Below is a small trained network, with its code and all its weights. Each question gives an input and a class and asks what happens when units are switched off, that is, made to give their printed mean instead of their output.

import numpy as np


def w(rows, s, z=0):
    codes = np.array(rows[::2]) - 128.0
    scale = np.full(codes.shape[1], s)
    scale[-1] = z or s
    return codes * scale


def norm(h):
    return h / np.sqrt((h * h).mean(-1, keepdims=True) + 1e-5)


def f(y):
    return y / 2 * (1 + np.tanh(0.7978845608 * (y + 0.044715 * y**3)))


def log_softmax(a):
    a = a - a.max(-1, keepdims=True)
    return a - np.log(np.exp(a).sum(-1, keepdims=True))


def net(x, mask):
    res = np.array(x, float).reshape(1, 3) / 4 @ E
    u = 0
    for l in range(2):
        y = f(norm(res) @ A[l][:, :-1].T + A[l][:, -1])
        res = res + np.where(mask[u : u + 4], y, B[l][:, -1]) @ B[l][:, :-1]
        u += 4
    return log_softmax(norm(res)[-1] @ U[:, :-1].T + U[:, -1])


A, B = {}, {}
E = w([
[110,60,75,62,212,54,63,149,60,137],'x0',
[85,176,126,50,80,255,72,154,85,196],'x1',
[132,73,181,169,204,106,118,166,199,187],'x2',
],0.0095)
A[0] = w([
[171,159,146,139,36,192,193,89,156,28,44],'0.n1',
[129,99,188,209,124,215,124,172,242,233,1],'0.n2',
[142,132,75,142,34,56,181,105,163,2,40],'0.n3',
[156,140,172,231,32,160,185,86,202,73,57],'0.n4',
],0.0074,0.0052)
B[0] = w([
[66,183,63,160,43,152,143,159,171,163,223],'0.n1',
[140,145,135,192,223,152,63,143,36,210,239],'0.n2',
[150,143,191,167,217,121,147,138,11,151,215],'0.n3',
[69,182,132,146,103,53,227,155,218,116,253],'0.n4',
],0.013,0.0057)
A[1] = w([
[146,157,115,152,80,74,193,75,133,58,191],'1.n1',
[144,117,129,84,64,249,142,120,121,105,77],'1.n2',
[140,134,235,120,166,187,185,144,195,166,68],'1.n3',
[133,92,89,67,131,75,123,168,150,122,3],'1.n4',
],0.017,0.0026)
B[1] = w([
[170,115,134,68,124,172,127,89,136,60,255],'1.n1',
[127,115,173,96,106,105,119,1,95,174,243],'1.n2',
[172,84,138,138,112,140,28,161,154,173,228],'1.n3',
[67,133,94,133,104,133,205,198,131,133,246],'1.n4',
],0.019,0.0065)
U = w([
[88,137,126,69,78,162,119,8,70,195,193],'0',
[225,65,164,121,146,120,126,108,203,53,88],'1',
[145,104,137,174,175,160,49,176,141,247,205],'2',
[145,211,137,153,73,194,215,104,194,74,161],'3',
[119,109,59,149,145,120,113,82,117,100,2],'4',
[98,100,74,113,114,118,81,110,143,66,3],'5',
[193,116,133,103,228,120,194,106,21,31,138],'6',
[40,57,43,94,172,101,198,214,90,147,195],'7',
],0.013,0.0045)

Each question gives the input, the list of numbers given to net, and the class t.
The units are the neurons (one row each of A and B). Each row of codes is followed by its name. A weight is (code - 128) times the scale printed after its matrix; where a second scale follows, it is the last column's (A, B and U).
mask holds one flag per neuron, layer by layer. A switched-off neuron (its flag False) gives its mean, the last column of its row in B, instead of its output. The means were averaged over made-up inputs and are rounded, as every weight is.
A unit's drop is (log p(t) with every unit on - log p(t) with that unit switched off) / (log p(t) with every unit on - log p(t) with every unit switched off).
The circuit of an input: a set's keep is (log p(t) with only the set's units on - log p(t) with every unit switched off) / (log p(t) with every unit on - log p(t) with every unit switched off). Starting from all 8 units, units are removed one at a time, each time the one whose removal leaves the highest keep (on an exact tie, the one counted first), for as long as the keep stays at least 0.8.
circuit, biggest first: the units of the circuit, biggest drop first
top k neurons: the k neurons with the biggest drops, biggest first
k most important neurons of layer l: the k neurons of layer l with the biggest drops, biggest first
drop of u: that unit's drop, to one decimal
input [-3,7,2], class 2: circuit, biggest first : [1.n3]
input [6,4,7], class 7: circuit, biggest first : [0.n2; 1.n4]
input [1,-4,2], class 6: circuit, biggest first : [0.n4; 1.n3]
input [-5,-5,5], class 2: top 2 neurons : [0.n2; 1.n3]
input [0,-3,-1], class 6: top 2 neurons : [0.n3; 0.n2]
input [6,5,-1], class 7: top 2 neurons : [1.n4; 0.n1]
input [-8,2,4], class 2: top 2 neurons : [0.n2; 1.n3]
input [-6,-6,6], class 2: top 2 neurons : [0.n2; 1.n3]
input [-1,-7,-8], class 6: top 3 neurons : [0.n3; 1.n1; 1.n4]
input [1,-4,0], class 6: 3 most important neurons of layer 0 : [0.n4; 0.n3; 0.n2]
input [-8,8,2], class 2: 2 most important neurons of layer 0 : [0.n2; 0.n4]
input [-6,7,1], class 2: 2 most important neurons of layer 1 : [1.n3; 1.n1]
input [-5,-2,3], class 2: drop of 0.n2 : 1.9
input [-7,-3,7], class 2: circuit, biggest first : [0.n2]
input [-8,1,5], class 2: drop of 0.n2 : 0.8
input [-6,-7,3], class 1: drop of 1.n3 : 0.9
input [2,-2,-1], class 6: drop of 1.n4 : 0.2
